Below are the code and all the weights of a small trained network. Each question names an input and a class and asks about switching units off, where a switched-off unit gives its printed mean instead of its output.

import numpy as np


def w(rows, s, z=0):
    codes = np.array(rows[::2]) - 128.0
    scale = np.full(codes.shape[1], s)
    scale[-1] = z or s
    return codes * scale


def norm(h):
    return h / np.sqrt((h * h).mean(-1, keepdims=True) + 1e-5)


def f(y):
    return np.maximum(y, 0)


def log_softmax(a):
    a = a - a.max(-1, keepdims=True)
    return a - np.log(np.exp(a).sum(-1, keepdims=True))


def net(x, mask):
    res = np.array(x, float).reshape(1, 4) / 4 @ E
    u = 0
    for l in range(2):
        y = f(norm(res) @ A[l][:, :-1].T + A[l][:, -1])
        res = res + np.where(mask[u : u + 3], y, B[l][:, -1]) @ B[l][:, :-1]
        u += 3
    return log_softmax(norm(res)[-1] @ U[:, :-1].T + U[:, -1])


A, B = {}, {}
E = w([
[62,68,100,82,88,82,96,123,31,98,140],'x0',
[130,209,161,145,64,134,192,94,98,113,135],'x1',
[158,120,132,52,88,110,165,126,81,81,98],'x2',
[136,190,144,177,101,89,158,77,141,101,254],'x3',
],0.0044)
A[0] = w([
[59,64,105,157,146,116,75,122,104,136,172,3],'L0N1',
[62,112,115,175,136,95,83,114,107,137,253,31],'L0N2',
[93,192,130,123,66,122,162,110,46,107,146,112],'L0N3',
],0.015,0.0013)
B[0] = w([
[188,107,155,76,202,130,90,172,164,159,49,216],'L0N1',
[160,180,166,94,17,1,179,138,102,84,242,249],'L0N2',
[169,159,173,135,56,12,159,158,139,116,237,242],'L0N3',
],0.0054,0.013)
A[1] = w([
[111,124,83,71,103,177,178,55,54,45,124,2],'L1N1',
[111,201,121,237,171,193,125,111,228,160,188,30],'L1N2',
[11,90,51,189,132,161,98,49,80,104,205,80],'L1N3',
],0.012,0.0013)
B[1] = w([
[69,121,151,184,66,155,168,143,86,136,129,140],'L1N1',
[147,216,142,233,194,172,147,157,175,175,168,254],'L1N2',
[193,113,163,2,138,79,106,163,116,121,52,128],'L1N3',
],0.0073,0.0064)
U = w([
[165,172,172,106,45,40,170,129,114,106,220,208],'0',
[95,89,143,118,70,172,164,145,68,133,69,94],'1',
[139,198,128,219,189,191,132,119,179,185,155,164],'2',
[90,111,82,131,134,156,102,37,121,110,137,18],'3',
[149,63,119,48,204,148,58,160,133,158,41,185],'4',
[86,102,58,127,126,176,92,2,117,115,149,3],'5',
],0.0079,0.0033)

Each question gives the input, the list of numbers given to net, and the class t.
The units are the neurons (one row each of A and B). Each row of codes is followed by its name. A weight is (code - 128) times the scale printed after its matrix; where a second scale follows, it is the last column's (A, B and U).
mask holds one flag per neuron, layer by layer. A switched-off neuron (its flag False) gives its mean, the last column of its row in B, instead of its output. The means were averaged over made-up inputs and are rounded, as every weight is.
A unit's drop is (log p(t) with every unit on - log p(t) with that unit switched off) / (log p(t) with every unit on - log p(t) with every unit switched off).
The circuit of an input: a set's keep is (log p(t) with only the set's units on - log p(t) with every unit switched off) / (log p(t) with every unit on - log p(t) with every unit switched off). Starting from all 6 units, units are removed one at a time, each time the one whose removal leaves the highest keep (on an exact tie, the one counted first), for as long as the keep stays at least 0.8.
units of the circuit, in order: the units of the circuit, biggest drop first
unit that matters most: the unit with the biggest drop
k most important neurons: the k neurons with the biggest drops, biggest first
k most important neurons of layer l: the k neurons of layer l with the biggest drops, biggest first
drop of u: that unit's drop, to one decimal
input [4,-1,-6,-3], class 4: most important neuron of layer 0 -> L0N1
input [-5,-3,5,2], class 2: units of the circuit, in order -> L0N2, L0N3
input [-4,-6,-6,-2], class 2: 2 most important neurons -> L1N2, L0N2
input [-3,7,-6,-1], class 2: 2 most important neurons -> L0N2, L1N2
input [-8,7,5,-8], class 1: units of the circuit, in order -> L0N3, L0N2, L1N2, L0N1
input [4,3,1,-6], class 1: 3 most important neurons -> L0N2, L1N2, L0N3
input [-3,-1,4,-3], class 4: 3 most important neurons -> L0N2, L0N3, L1N2
input [0,-1,4,-2], class 1: 4 most important neurons -> L0N3, L0N1, L0N2, L1N1
input [-5,-3,8,-1], class 1: 4 most important neurons -> L0N3, L0N2, L0N1, L1N2
input [2,1,5,-6], class 1: units of the circuit, in order -> L0N1, L0N2, L0N3
input [-8,2,1,-5], class 2: 2 most important neurons of layer 0 -> L0N2, L0N1
input [-5,2,6,-5], class 1: 4 most important neurons -> L0N3, L0N1, L0N2, L1N2
input [-8,-8,3,-5], class 4: 3 most important neurons -> L0N2, L1N2, L0N3
input [-5,-7,4,-3], class 4: unit that matters most -> L0N2
input [-8,4,-1,-8], class 2: 2 most important neurons -> L0N2, L0N1
input [-3,1,-8,-1], class 2: 2 most important neurons -> L0N3, L1N2
input [-4,-5,-2,-3], class 2: 3 most important neurons -> L0N2, L0N1, L1N2
input [-6,4,5,-5], class 1: 2 most important neurons -> L0N3, L0N2
input [-2,-7,-5,-8], class 4: drop of L1N2 -> 0.1
input [-1,4,6,-8], class 1: drop of L0N2 -> 0.5
input [-3,-1,-7,-8], class 4: units of the circuit, in order -> L0N3
input [4,-8,-1,-3], class 4: drop of L0N1 -> 0.0
input [-4,3,0,4], class 2: drop of L1N2 -> 0.5
